Here is a tiny trained network, its code and every weight. The questions are about switching its units off for an input and a class, where a switched-off unit gives its printed mean instead of its output.

import numpy as np


def w(rows, s, z=0):
    codes = np.array(rows[::2]) - 128.0
    scale = np.full(codes.shape[1], s)
    scale[-1] = z or s
    return codes * scale


def f(y):
    return np.maximum(y, 0)


def log_softmax(a):
    a = a - a.max(-1, keepdims=True)
    return a - np.log(np.exp(a).sum(-1, keepdims=True))


def net(x, mask):
    res = np.array(x, float).reshape(1, 3) / 4 @ E
    y = f(res @ A[0][:, :-1].T + A[0][:, -1])
    res = res + np.where(mask, y, B[0][:, -1]) @ B[0][:, :-1]
    return log_softmax(res[-1] @ U[:, :-1].T + U[:, -1])


A, B = {}, {}
E = w([
[108,251,102,228],'x0',
[43,151,254,113],'x1',
[204,237,152,43],'x2',
],0.0069)
A[0] = w([
[45,166,250,140,107],'N0',
[173,126,24,153,127],'N1',
[164,57,159,44,150],'N2',
[192,188,138,71,71],'N3',
[141,15,166,2,205],'N4',
[186,190,143,91,98],'N5',
[108,199,120,183,27],'N6',
[41,40,59,244,245],'N7',
[120,214,126,210,33],'N8',
[195,140,27,140,89],'N9',
[46,147,252,108,160],'N10',
[188,190,134,89,74],'N11',
[192,192,138,62,79],'N12',
[194,201,139,86,96],'N13',
],0.0071,0.0011)
B[0] = w([
[239,46,33,38,222],'N0',
[165,39,95,53,201],'N1',
[209,182,117,216,209],'N2',
[135,79,184,143,194],'N3',
[238,238,80,247,251],'N4',
[146,70,194,144,189],'N5',
[239,157,91,177,178],'N6',
[130,35,215,141,254],'N7',
[254,162,94,185,195],'N8',
[167,57,82,58,203],'N9',
[228,78,36,67,225],'N10',
[134,68,180,139,188],'N11',
[126,70,184,146,199],'N12',
[143,57,179,143,198],'N13',
],0.0066,0.0064)
U = w([
[149,93,30,15,97],'0',
[164,191,99,234,107],'1',
[114,70,254,144,119],'2',
[89,156,130,106,238],'3',
[14,211,135,85,11],'4',
[38,211,145,72,1],'5',
[6,197,141,79,5],'6',
],0.011,0.0074)

Each question gives the input, the list of numbers given to net, and the class t.
The units are the neurons (one row each of A and B). Each row of codes is followed by its name. A weight is (code - 128) times the scale printed after its matrix; where a second scale follows, it is the last column's (A, B and U).
mask holds one flag per neuron, in row order. A switched-off neuron (its flag False) gives its mean, the last column of its row in B, instead of its output. The means were averaged over made-up inputs and are rounded, as every weight is.
A unit's drop is (log p(t) with every unit on - log p(t) with that unit switched off) / (log p(t) with every unit on - log p(t) with every unit switched off).
The circuit of an input: a set's keep is (log p(t) with only the set's units on - log p(t) with every unit switched off) / (log p(t) with every unit on - log p(t) with every unit switched off). Starting from the 12 units with the biggest drops (on a tie, the unit counted first), units are removed one at a time, each time the one whose removal leaves the highest keep (on an exact tie, the one counted first), for as long as the keep stays at least 0.8.
units of the circuit, in order: the units of the circuit, biggest drop first
most important unit: the unit with the biggest drop
top k neurons: the k neurons with the biggest drops, biggest first
drop of u: that unit's drop, to one decimal
input [3,-2,2], class 3: units of the circuit, in order => (N4 N0 N2)
input [1,-1,2], class 3: most important unit => N7
input [-8,-5,6], class 1: units of the circuit, in order => (N4 N2)
input [-7,7,4], class 0: top 3 neurons => (N10 N0 N8)
input [-6,2,5], class 1: top 3 neurons => (N4 N2 N7)
input [7,8,-3], class 0: top 3 neurons => (N0 N10 N4)
input [-7,-1,-6], class 1: top 2 neurons => (N4 N2)
input [-4,-3,1], class 1: top 2 neurons => (N4 N0)
input [-2,1,2], class 3: top 4 neurons => (N7 N8 N6 N0)
input [6,-8,-8], class 0: top 2 neurons => (N1 N9)
input [-3,8,-6], class 0: drop of N0 => 0.3
input [-8,8,6], class 0: drop of N0 => 1.3
input [-8,1,-8], class 1: drop of N4 => 0.9
input [4,-1,8], class 2: drop of N4 => 0.1
